Here is a tiny trained network, its code and every weight. The questions are about switching its units off for an input and a target symbol, where a switched-off unit gives its printed mean instead of its output.

import numpy as np


def w(rows, s, z=0):
    codes = np.array(rows[::2]) - 128.0
    scale = np.full(codes.shape[1], s)
    scale[-1] = z or s
    return codes * scale


def f(y):
    return y / 2 * (1 + np.tanh(0.7978845608 * (y + 0.044715 * y**3)))


def softmax(a):
    e = np.exp(a - a.max(-1, keepdims=True))
    return e / e.sum(-1, keepdims=True)


def log_softmax(a):
    a = a - a.max(-1, keepdims=True)
    return a - np.log(np.exp(a).sum(-1, keepdims=True))


def net(x, mask):
    ids = ['ΔΠΦΨαεζηλξτω'.index(c) for c in x.split()]
    T = len(ids)
    res = E[ids] + P[:T]
    r = res
    for j in range(3):
        rows = slice(2 * j, 2 * j + 2)
        q, k, v = (r @ M[0][rows].T for M in (Q, K, V))
        z = softmax(np.where(np.tri(T) > 0, q @ k.T / 2**0.5, -1e9)) @ v
        o = O[0][rows]
        res = res + np.where(mask[j], z, o[:, -1]) @ o[:, :-1]
    y = f(res @ A[0][:, :-1].T + A[0][:, -1])
    res = res + np.where(mask[3:19], y, B[0][:, -1]) @ B[0][:, :-1]
    return log_softmax(res[-1] @ U[:, :-1].T + U[:, -1])


Q, K, V, O, A, B = {}, {}, {}, {}, {}, {}
E = w([
[63,22,100,130,124,99,120,78,71,193],'Δ',
[173,165,147,165,171,78,155,162,59,95],'Π',
[158,155,124,199,140,124,183,154,78,223],'Φ',
[99,104,67,151,58,159,161,189,174,189],'Ψ',
[27,146,89,133,224,167,192,110,113,146],'α',
[133,22,158,209,82,51,200,88,122,109],'ε',
[98,50,135,109,44,118,174,166,39,72],'ζ',
[103,109,75,42,163,70,45,88,75,218],'η',
[62,67,113,21,116,74,110,93,63,72],'λ',
[95,139,80,68,109,168,164,209,146,72],'ξ',
[139,136,86,1,135,109,71,160,31,128],'τ',
[187,71,135,167,120,29,55,118,135,157],'ω',
],0.0067)
P = w([
[107,105,210,12,104,131,135,110,147,146],'0',
[20,73,108,166,157,16,115,241,12,160],'1',
[73,134,103,152,111,111,101,149,52,121],'2',
[162,58,159,2,143,115,179,142,130,175],'3',
[49,71,73,178,164,27,105,175,53,141],'4',
[115,157,76,171,96,130,95,104,71,114],'5',
[187,61,124,19,163,113,190,148,133,183],'6',
[78,96,44,202,167,39,102,152,58,126],'7',
[151,176,52,207,77,160,92,65,78,106],'8',
[190,50,115,31,187,103,204,155,152,186],'9',
[62,97,57,170,170,38,87,127,48,80],'10',
],0.0082)
Q[0] = w([
[165,30,36,67,118,21,178,155,1,187],'h1',
[242,114,220,62,160,207,211,77,217,164],'h1',
[176,166,212,145,145,168,130,68,226,92],'h2',
[64,133,74,176,109,46,68,106,12,98],'h2',
[74,223,183,230,98,180,89,151,219,73],'h3',
[239,128,228,92,125,184,159,85,254,158],'h3',
],0.01)
K[0] = w([
[198,172,57,216,153,159,163,79,183,84],'h1',
[134,73,163,109,222,49,232,240,191,190],'h1',
[43,44,238,72,180,48,124,189,87,165],'h2',
[114,202,121,184,40,170,40,1,63,73],'h2',
[50,109,169,46,107,130,110,145,68,117],'h3',
[133,38,195,102,182,39,184,224,171,206],'h3',
],0.0096)
V[0] = w([
[191,89,190,165,24,88,184,176,134,2],'h1',
[236,219,150,100,170,62,53,172,87,96],'h1',
[73,120,109,69,123,167,134,165,144,4],'h2',
[127,38,178,142,159,3,104,24,105,113],'h2',
[80,179,129,84,217,158,148,93,99,44],'h3',
[112,171,167,195,167,163,233,149,105,131],'h3',
],0.0079)
O[0] = w([
[209,125,94,103,80,1,153,163,176,80,41],'h1',
[168,132,241,154,185,78,96,222,74,113,150],'h1',
[138,118,68,134,184,130,93,128,165,21,149],'h2',
[163,160,189,91,135,53,158,4,80,132,241],'h2',
[70,213,105,159,164,110,93,143,79,61,133],'h3',
[152,203,65,147,94,92,191,173,72,176,6],'h3',
],0.0099,0.0022)
A[0] = w([
[110,130,111,179,159,109,44,139,98,73,193],'n1',
[175,76,126,73,123,140,135,125,253,125,140],'n2',
[155,148,73,158,50,122,177,134,98,167,240],'n3',
[97,144,2,178,117,109,124,190,156,72,71],'n4',
[96,117,139,142,144,103,141,154,87,175,186],'n5',
[120,63,139,128,163,170,77,162,124,89,195],'n6',
[120,136,112,217,177,147,91,230,101,93,49],'n7',
[54,129,87,189,162,154,127,110,97,142,100],'n8',
[66,168,164,220,168,179,116,165,69,167,85],'n9',
[133,128,124,68,94,203,187,59,126,205,119],'n10',
[187,100,189,62,82,179,140,97,189,200,34],'n11',
[100,102,105,57,165,188,125,166,187,87,233],'n12',
[120,52,161,92,184,157,88,178,150,99,212],'n13',
[104,163,207,120,136,214,71,99,130,106,117],'n14',
[152,103,191,111,157,98,129,169,76,188,195],'n15',
[169,117,208,42,152,82,189,133,128,116,255],'n16',
],0.0073,0.0022)
B[0] = w([
[131,147,147,145,179,103,155,132,128,61,239],'n1',
[130,70,107,74,63,158,85,168,69,107,170],'n2',
[96,139,107,101,123,35,122,170,201,135,172],'n3',
[254,126,125,145,154,164,131,147,147,96,186],'n4',
[155,155,136,116,96,160,129,148,93,147,201],'n5',
[129,113,136,168,152,138,124,104,191,154,203],'n6',
[57,226,129,132,122,97,94,129,167,176,199],'n7',
[170,129,122,104,114,185,71,105,126,89,207],'n8',
[152,82,143,23,69,112,60,152,144,111,221],'n9',
[84,158,108,114,205,129,195,166,118,100,209],'n10',
[85,122,180,79,159,94,87,226,152,33,186],'n11',
[107,161,49,175,84,149,154,119,131,199,186],'n12',
[123,121,135,177,115,142,92,113,202,195,217],'n13',
[178,127,112,102,173,68,169,172,217,137,179],'n14',
[143,144,187,127,132,154,154,159,86,147,243],'n15',
[199,188,115,210,107,170,103,70,137,144,253],'n16',
],0.0069,0.0061)
U = w([
[33,163,80,137,182,184,203,40,61,182,249],'Δ',
[115,218,156,121,182,82,206,248,67,99,117],'Π',
[37,98,124,64,19,103,119,221,111,193,85],'Φ',
[155,52,58,195,70,185,114,116,160,223,213],'Ψ',
[128,166,101,88,38,186,38,106,68,53,83],'α',
[103,199,93,100,76,36,121,20,194,204,110],'ε',
[229,64,88,52,166,56,181,169,149,31,91],'ζ',
[198,3,212,67,132,212,83,142,114,93,73],'η',
[76,90,141,158,208,104,147,79,98,9,107],'λ',
[190,188,106,202,186,142,142,121,230,149,48],'ξ',
[18,166,188,142,154,71,73,154,217,135,102],'τ',
[227,181,161,226,119,197,160,60,61,198,227],'ω',
],0.0045,0.0017)

Each question gives the input, a string of symbols that net reads in full, and the target symbol t.
The units are the heads (2 rows each of Q, K, V and O) and the neurons (one row each of A and B). Each row of codes is followed by its name. A weight is (code - 128) times the scale printed after its matrix; where a second scale follows, it is the last column's (O, A, B and U).
mask holds one flag per unit, heads first, then neurons. A switched-off unit (its flag False) gives its mean, the last column of its rows in O or B, instead of its output. The means were averaged over made-up inputs and are rounded, as every weight is.
A unit's drop is (log p(t) with every unit on - log p(t) with that unit switched off) / (log p(t) with every unit on - log p(t) with every unit switched off).
The circuit of an input: a set's keep is (log p(t) with only the set's units on - log p(t) with every unit switched off) / (log p(t) with every unit on - log p(t) with every unit switched off). Starting from the 12 units with the biggest drops (on a tie, the unit counted first), units are removed one at a time, each time the one whose removal leaves the highest keep (on an exact tie, the one counted first), for as long as the keep stays at least 0.8.
units of the circuit, in order: the units of the circuit, biggest drop first
unit that matters most: the unit with the biggest drop
top k neurons: the k neurons with the biggest drops, biggest first
which heads matter: for each layer, one digit per head in row order, 1 if its drop is at least 0.15 and else 0, layers parted by /
input Δ η Φ λ τ ξ, target ξ: units of the circuit, in order -> h2, n4, n7, n6
input τ Φ ω τ α Ψ ξ η α η ω, target α: which heads matter -> 101
input α α ξ α, target Δ: units of the circuit, in order -> h1, n10
input Δ η α α ξ ξ λ, target Ψ: which heads matter -> 010
input Φ α τ ξ ξ ξ λ ε α ω α, target α: units of the circuit, in order -> h3, n8, n9, h1
input λ Φ η ξ α Π τ Π, target Π: units of the circuit, in order -> h1, h3, n15
input Φ ε Φ ω ω ζ ξ α η η λ, target η: units of the circuit, in order -> h1, n9, n8, h3
input Δ α λ η ε τ Δ ε, target τ: which heads matter -> 111
input τ τ ζ ξ α, target ζ: top neuron -> n4
input ω λ τ η τ τ Δ τ, target τ: top 2 neurons -> n7, n13
input η τ ζ, target ζ: units of the circuit, in order -> h1, h2, n4
input Π η λ λ, target ω: which heads matter -> 100
input η ζ ξ τ η Ψ Π ζ Δ ε, target ζ: units of the circuit, in order -> h1, h3, n11
input η η α η α ω Φ Φ ξ ζ η, target ξ: unit that matters most -> h2
input τ ω Δ Δ Φ Φ Π Π, target Φ: which heads matter -> 011
input Π ζ ω Ψ τ ξ η, target Ψ: top 2 neurons -> n12, n13
input α ω Δ Φ ζ ω Φ ω, target ω: which heads matter -> 110
input η τ Π η ξ λ, target λ: which heads matter -> 011
input ξ Ψ α ζ τ α τ λ Ψ η, target Φ: top 2 neurons -> n2, n11
input α τ Π Π Π τ α ε τ ω, target η: which heads matter -> 001
input η ξ η Φ ω τ, target τ: which heads matter -> 111
input α λ ξ τ η Δ λ Φ τ ξ, target Ψ: top neuron -> n12
input ξ τ ε Δ ζ, target ε: which heads matter -> 110
input Ψ ε λ ω ω Δ α ζ, target Δ: which heads matter -> 110
input Π ε Π Δ ζ, target Π: which heads matter -> 101
input τ ξ Ψ ω Π ζ η ξ ξ ζ, target Ψ: which heads matter -> 010
input τ ω Ψ η ω, target Ψ: which heads matter -> 111
input η α ω Δ η α η Φ α α Δ, target α: unit that matters most -> h3
input ζ ξ Ψ η Δ λ Δ λ ξ τ Ψ, target ξ: which heads matter -> 010
input Δ Φ Ψ Π, target ω: top 2 neurons -> n16, n9
